Below is a small trained network, with its code and all its weights. Each question gives an input and a class and asks what happens when units are switched off, that is, made to give their printed mean instead of their output.

import numpy as np


def w(rows, s, z=0):
    codes = np.array(rows[::2]) - 128.0
    scale = np.full(codes.shape[1], s)
    scale[-1] = z or s
    return codes * scale


def norm(h):
    return h / np.sqrt((h * h).mean(-1, keepdims=True) + 1e-5)


def f(y):
    return y / 2 * (1 + np.tanh(0.7978845608 * (y + 0.044715 * y**3)))


def log_softmax(a):
    a = a - a.max(-1, keepdims=True)
    return a - np.log(np.exp(a).sum(-1, keepdims=True))


def net(x, mask):
    res = np.array(x, float).reshape(1, 2) / 4 @ E
    u = 0
    for l in range(3):
        y = f(norm(res) @ A[l][:, :-1].T + A[l][:, -1])
        res = res + np.where(mask[u : u + 3], y, B[l][:, -1]) @ B[l][:, :-1]
        u += 3
    return log_softmax(norm(res)[-1] @ U[:, :-1].T + U[:, -1])


A, B = {}, {}
E = w([
[93,141,2,114,182,163,81],'x0',
[144,3,113,243,117,119,170],'x1',
],0.0058)
A[0] = w([
[28,120,25,142,147,131,87,8],'0.n1',
[171,69,112,178,152,253,164,6],'0.n2',
[106,80,135,191,77,78,64,53],'0.n3',
],0.0046,0.002)
B[0] = w([
[197,106,118,131,71,137,219,249],'0.n1',
[73,128,158,145,130,111,5,169],'0.n2',
[97,190,149,86,255,134,182,155],'0.n3',
],0.0068,0.0019)
A[1] = w([
[139,103,26,113,69,241,122,3],'1.n1',
[141,149,223,122,34,119,232,54],'1.n2',
[105,151,157,1,101,161,36,50],'1.n3',
],0.0056,0.0016)
B[1] = w([
[219,130,179,200,124,255,211,211],'1.n1',
[198,187,35,199,208,197,179,255],'1.n2',
[85,12,156,123,88,70,67,226],'1.n3',
],0.0087,0.0039)
A[2] = w([
[198,184,19,124,121,218,154,111],'2.n1',
[91,2,100,188,126,119,187,4],'2.n2',
[88,47,69,217,135,122,159,34],'2.n3',
],0.0047,0.0016)
B[2] = w([
[254,215,196,176,250,165,204,253],'2.n1',
[81,108,107,55,108,72,21,183],'2.n2',
[94,202,177,37,68,78,89,188],'2.n3',
],0.009,0.0044)
U = w([
[191,200,150,220,177,232,255,251],'0',
[21,89,161,62,69,53,42,5],'1',
],0.0079,0.0013)

Each question gives the input, the list of numbers given to net, and the class t.
The units are the neurons (one row each of A and B). Each row of codes is followed by its name. A weight is (code - 128) times the scale printed after its matrix; where a second scale follows, it is the last column's (A, B and U).
mask holds one flag per neuron, layer by layer. A switched-off neuron (its flag False) gives its mean, the last column of its row in B, instead of its output. The means were averaged over made-up inputs and are rounded, as every weight is.
A unit's drop is (log p(t) with every unit on - log p(t) with that unit switched off) / (log p(t) with every unit on - log p(t) with every unit switched off).
unit that matters most: the unit with the biggest drop
top k neurons: the k neurons with the biggest drops, biggest first
k most important neurons of layer l: the k neurons of layer l with the biggest drops, biggest first
drop of u: that unit's drop, to one decimal
input [-4,5], class 1: top 3 neurons => [1.n1, 0.n1, 2.n1]
input [3,-6], class 1: unit that matters most => 1.n3
input [-4,-8], class 1: top 2 neurons => [1.n3, 2.n1]
input [7,8], class 1: top 2 neurons => [1.n2, 2.n2]
input [5,-7], class 1: 2 most important neurons of layer 1 => [1.n2, 1.n3]
input [-6,-7], class 1: top 4 neurons => [0.n1, 1.n3, 1.n1, 2.n1]
input [-2,-3], class 1: top 2 neurons => [0.n1, 1.n3]
input [3,5], class 1: drop of 1.n2 => 0.9
input [0,-1], class 1: drop of 0.n1 => 1.1
input [0,-3], class 1: drop of 0.n2 => 0.0
